Below are the code and all the weights of a small trained network. Each question names an input and a class and asks about switching units off, where a switched-off unit gives its printed mean instead of its output.

import numpy as np


def w(rows, s, z=0):
    codes = np.array(rows[::2]) - 128.0
    scale = np.full(codes.shape[1], s)
    scale[-1] = z or s
    return codes * scale


def f(y):
    return y / 2 * (1 + np.tanh(0.7978845608 * (y + 0.044715 * y**3)))


def log_softmax(a):
    a = a - a.max(-1, keepdims=True)
    return a - np.log(np.exp(a).sum(-1, keepdims=True))


def net(x, mask):
    res = np.array(x, float).reshape(1, 2) / 4 @ E
    y = f(res @ A[0][:, :-1].T + A[0][:, -1])
    res = res + np.where(mask, y, B[0][:, -1]) @ B[0][:, :-1]
    return log_softmax(res[-1] @ U[:, :-1].T + U[:, -1])


A, B = {}, {}
E = w([
[12,114,73],'x0',
[167,186,50],'x1',
],0.011)
A[0] = w([
[174,241,29,183],'N1',
[175,162,52,135],'N2',
[244,112,210,99],'N3',
[40,52,89,254],'N4',
[106,2,250,21],'N5',
[104,40,243,20],'N6',
[240,138,232,109],'N7',
],0.0083,0.0017)
B[0] = w([
[233,24,246,234],'N1',
[215,83,112,180],'N2',
[2,225,80,243],'N3',
[36,215,72,219],'N4',
[241,33,157,233],'N5',
[236,43,169,212],'N6',
[24,237,61,254],'N7',
],0.0079,0.0073)
U = w([
[254,30,182,254],'0',
[44,242,45,2],'1',
],0.0074,0.0041)

Each question gives the input, the list of numbers given to net, and the class t.
The units are the neurons (one row each of A and B). Each row of codes is followed by its name. A weight is (code - 128) times the scale printed after its matrix; where a second scale follows, it is the last column's (A, B and U).
mask holds one flag per neuron, in row order. A switched-off neuron (its flag False) gives its mean, the last column of its row in B, instead of its output. The means were averaged over made-up inputs and are rounded, as every weight is.
A unit's drop is (log p(t) with every unit on - log p(t) with that unit switched off) / (log p(t) with every unit on - log p(t) with every unit switched off).
The circuit of an input: a set's keep is (log p(t) with only the set's units on - log p(t) with every unit switched off) / (log p(t) with every unit on - log p(t) with every unit switched off). Starting from all 7 units, units are removed one at a time, each time the one whose removal leaves the highest keep (on an exact tie, the one counted first), for as long as the keep stays at least 0.8.
circuit, biggest first: the units of the circuit, biggest drop first
unit that matters most: the unit with the biggest drop
top k neurons: the k neurons with the biggest drops, biggest first
drop of u: that unit's drop, to one decimal
input [1,3], class 0: unit that matters most -> N7
input [8,8], class 0: top 3 neurons -> (N1; N7; N3)
input [-4,2], class 1: circuit, biggest first -> (N5; N6)
input [6,6], class 0: top 3 neurons -> (N1; N7; N3)
input [-6,5], class 1: top 3 neurons -> (N7; N3; N5)
input [-8,-7], class 1: top 3 neurons -> (N7; N3; N1)
input [5,5], class 0: top 4 neurons -> (N1; N7; N3; N2)
input [8,-8], class 0: top 3 neurons -> (N5; N6; N7)
input [7,-8], class 0: top 4 neurons -> (N5; N6; N7; N3)
input [3,5], class 0: drop of N3 -> 0.1
input [-8,-6], class 1: drop of N7 -> 0.9
input [4,4], class 0: drop of N6 -> -0.1
